Here is a tiny trained network, its code and every weight. The questions are about switching its units off for an input and a target symbol, where a switched-off unit gives its printed mean instead of its output.

import numpy as np


def w(rows, s, z=0):
    codes = np.array(rows[::2]) - 128.0
    scale = np.full(codes.shape[1], s)
    scale[-1] = z or s
    return codes * scale


def softmax(a):
    e = np.exp(a - a.max(-1, keepdims=True))
    return e / e.sum(-1, keepdims=True)


def log_softmax(a):
    a = a - a.max(-1, keepdims=True)
    return a - np.log(np.exp(a).sum(-1, keepdims=True))


def net(x, mask):
    ids = ['αγηλξπσω'.index(c) for c in x.split()]
    T = len(ids)
    res = E[ids] + P[:T]
    u = 0
    for l in range(2):
        r = res
        for j in range(3):
            rows = slice(4 * j, 4 * j + 4)
            q, k, v = (r @ M[l][rows].T for M in (Q, K, V))
            z = softmax(np.where(np.tri(T) > 0, q @ k.T / 4**0.5, -1e9)) @ v
            o = O[l][rows]
            res = res + np.where(mask[u + j], z, o[:, -1]) @ o[:, :-1]
        u += 3
    return log_softmax(res[-1] @ U[:, :-1].T + U[:, -1])


Q, K, V, O = {}, {}, {}, {}
E = w([
[157,167,153,23,3,176],'α',
[37,164,122,78,180,123],'γ',
[43,217,134,151,124,50],'η',
[58,187,217,116,191,98],'λ',
[29,132,137,184,114,105],'ξ',
[59,78,192,113,174,125],'π',
[145,77,122,105,117,69],'σ',
[163,80,120,165,211,46],'ω',
],0.018)
P = w([
[106,175,27,142,173,248],'0',
[91,145,57,140,166,202],'1',
[89,123,92,122,147,162],'2',
[87,97,123,114,128,114],'3',
[85,82,143,102,109,82],'4',
[88,56,171,88,90,43],'5',
],0.012)
Q[0] = w([
[53,129,110,108,170,128],'0.h0',
[79,83,143,86,165,147],'0.h0',
[161,89,87,144,102,114],'0.h0',
[153,152,73,124,153,141],'0.h0',
[57,138,97,147,135,88],'0.h1',
[188,113,154,205,151,144],'0.h1',
[122,161,175,162,131,111],'0.h1',
[80,135,120,157,161,126],'0.h1',
[84,94,102,169,113,145],'0.h2',
[155,65,117,127,107,132],'0.h2',
[252,174,118,144,124,137],'0.h2',
[125,155,76,90,165,95],'0.h2',
],0.015)
K[0] = w([
[152,75,142,178,126,52],'0.h0',
[121,3,130,143,111,108],'0.h0',
[152,142,87,80,102,121],'0.h0',
[148,144,120,102,93,116],'0.h0',
[146,44,150,118,144,53],'0.h1',
[134,174,80,175,188,213],'0.h1',
[109,113,105,177,94,120],'0.h1',
[125,60,168,183,139,144],'0.h1',
[132,48,123,153,123,108],'0.h2',
[171,153,29,112,101,109],'0.h2',
[148,195,67,165,143,166],'0.h2',
[98,188,164,127,151,79],'0.h2',
],0.013)
V[0] = w([
[186,168,105,153,161,48],'0.h0',
[97,48,27,129,246,109],'0.h0',
[91,139,154,168,122,129],'0.h0',
[151,111,187,62,174,83],'0.h0',
[222,133,91,94,191,182],'0.h1',
[222,224,190,143,151,3],'0.h1',
[138,220,218,101,145,133],'0.h1',
[64,249,93,43,45,104],'0.h1',
[158,92,76,110,55,162],'0.h2',
[98,116,168,101,37,149],'0.h2',
[151,170,33,2,97,33],'0.h2',
[51,146,108,176,23,138],'0.h2',
],0.0056)
O[0] = w([
[133,132,135,115,101,76,101],'0.h0',
[89,94,133,42,79,63,254],'0.h0',
[104,142,119,130,99,164,156],'0.h0',
[82,51,128,78,143,150,131],'0.h0',
[200,119,159,123,27,122,66],'0.h1',
[162,146,162,137,196,99,55],'0.h1',
[157,102,108,201,176,117,124],'0.h1',
[188,154,52,116,193,69,175],'0.h1',
[116,75,168,131,154,104,39],'0.h2',
[1,76,178,109,96,49,119],'0.h2',
[157,145,89,121,160,95,120],'0.h2',
[104,99,115,142,125,127,150],'0.h2',
],0.0063,0.0069)
Q[1] = w([
[174,61,43,101,235,64],'1.h0',
[248,195,203,193,151,233],'1.h0',
[185,95,155,89,21,152],'1.h0',
[104,56,211,92,23,164],'1.h0',
[144,185,56,90,154,74],'1.h1',
[224,137,176,72,26,145],'1.h1',
[93,99,86,102,92,108],'1.h1',
[61,167,198,31,113,118],'1.h1',
[213,131,191,151,134,137],'1.h2',
[218,58,154,111,66,146],'1.h2',
[161,142,151,99,5,127],'1.h2',
[58,85,145,110,41,172],'1.h2',
],0.012)
K[1] = w([
[61,241,200,168,89,11],'1.h0',
[116,211,72,101,114,198],'1.h0',
[175,182,87,77,128,123],'1.h0',
[166,62,61,75,117,64],'1.h0',
[103,180,179,135,114,74],'1.h1',
[192,107,106,10,86,117],'1.h1',
[149,142,151,109,138,93],'1.h1',
[171,58,197,189,91,77],'1.h1',
[110,221,97,149,157,170],'1.h2',
[192,208,117,122,166,189],'1.h2',
[177,185,138,75,64,219],'1.h2',
[146,105,94,41,80,79],'1.h2',
],0.013)
V[1] = w([
[118,200,103,143,85,54],'1.h0',
[205,204,229,99,168,134],'1.h0',
[127,245,123,230,112,48],'1.h0',
[54,129,245,91,131,161],'1.h0',
[194,100,160,141,166,123],'1.h1',
[129,138,42,81,173,254],'1.h1',
[140,105,149,73,97,180],'1.h1',
[105,151,167,156,203,145],'1.h1',
[146,129,149,199,188,162],'1.h2',
[148,139,212,45,197,48],'1.h2',
[24,164,151,143,148,133],'1.h2',
[119,234,27,186,61,183],'1.h2',
],0.0088)
O[1] = w([
[146,58,50,73,218,115,138],'1.h0',
[168,198,142,9,107,170,16],'1.h0',
[117,31,70,40,150,142,80],'1.h0',
[215,110,206,165,144,239,178],'1.h0',
[143,90,181,116,111,84,32],'1.h1',
[149,205,107,183,89,2,174],'1.h1',
[129,145,128,157,178,92,105],'1.h1',
[177,206,118,78,138,194,150],'1.h1',
[75,105,92,74,124,115,55],'1.h2',
[145,194,44,102,92,126,138],'1.h2',
[185,73,159,118,18,165,251],'1.h2',
[156,77,179,80,136,188,126],'1.h2',
],0.0077,0.011)
U = w([
[166,165,117,110,115,195,181],'α',
[66,109,183,80,32,102,110],'γ',
[252,118,41,215,82,60,235],'η',
[2,180,129,151,205,170,39],'λ',
[173,29,166,160,157,114,253],'ξ',
[101,109,61,132,126,154,53],'π',
[161,146,139,199,103,163,80],'σ',
[125,124,114,147,106,144,47],'ω',
],0.0064,0.0056)

Each question gives the input, a string of symbols that net reads in full, and the target symbol t.
The units are the heads (4 rows each of Q, K, V and O). Each row of codes is followed by its name. A weight is (code - 128) times the scale printed after its matrix; where a second scale follows, it is the last column's (O and U).
mask holds one flag per head, layer by layer. A switched-off head (its flag False) gives its mean, the last column of its rows in O, instead of its output. The means were averaged over made-up inputs and are rounded, as every weight is.
A unit's drop is (log p(t) with every unit on - log p(t) with that unit switched off) / (log p(t) with every unit on - log p(t) with every unit switched off).
The circuit of an input: a set's keep is (log p(t) with only the set's units on - log p(t) with every unit switched off) / (log p(t) with every unit on - log p(t) with every unit switched off). Starting from all 6 units, units are removed one at a time, each time the one whose removal leaves the highest keep (on an exact tie, the one counted first), for as long as the keep stays at least 0.8.
circuit, biggest first: the units of the circuit, biggest drop first
most important unit: the unit with the biggest drop
heads that matter: for each layer, one digit per head in row order, 1 if its drop is at least 0.15 and else 0, layers parted by /
input ξ η γ, target ξ: most important unit : 1.h2
input α γ α ω γ, target γ: heads that matter : 110 / 010
input λ λ γ η ω π, target γ: heads that matter : 011 / 011
input ξ σ ξ, target λ: circuit, biggest first : [1.h2; 1.h0]
input α ω η, target γ: circuit, biggest first : [0.h0; 0.h1]
input γ ξ α α, target ξ: heads that matter : 001 / 011
input ξ ξ σ λ, target λ: heads that matter : 000 / 001
input λ ξ σ α π, target λ: circuit, biggest first : [0.h1; 0.h2; 1.h2]
input λ λ π η λ, target σ: heads that matter : 001 / 100
input ξ ω η η γ λ, target α: circuit, biggest first : [0.h1; 1.h1; 1.h0]
input λ π γ ω λ, target γ: heads that matter : 011 / 010
input ξ λ η, target ξ: circuit, biggest first : [1.h2; 0.h2; 0.h1]
input λ α ξ ω λ, target γ: circuit, biggest first : [0.h1; 0.h0]
input σ γ ω γ ξ, target γ: heads that matter : 001 / 100
input γ σ γ ξ, target λ: most important unit : 0.h0
input π α σ γ γ α, target ξ: circuit, biggest first : [1.h1; 1.h2]
input η γ γ, target π: circuit, biggest first : [1.h0; 0.h1; 0.h2]
input π η ω ξ π λ, target σ: heads that matter : 011 / 101
input γ π ξ, target σ: circuit, biggest first : [1.h0; 0.h1]
input η λ ξ, target ξ: circuit, biggest first : [1.h2; 1.h0]
input π γ η, target σ: circuit, biggest first : [1.h0; 0.h1; 0.h2]
input λ π α, target η: most important unit : 1.h1
input λ ξ ω π, target γ: circuit, biggest first : [0.h1; 0.h2; 1.h0]
input γ ω σ η η, target λ: heads that matter : 010 / 011
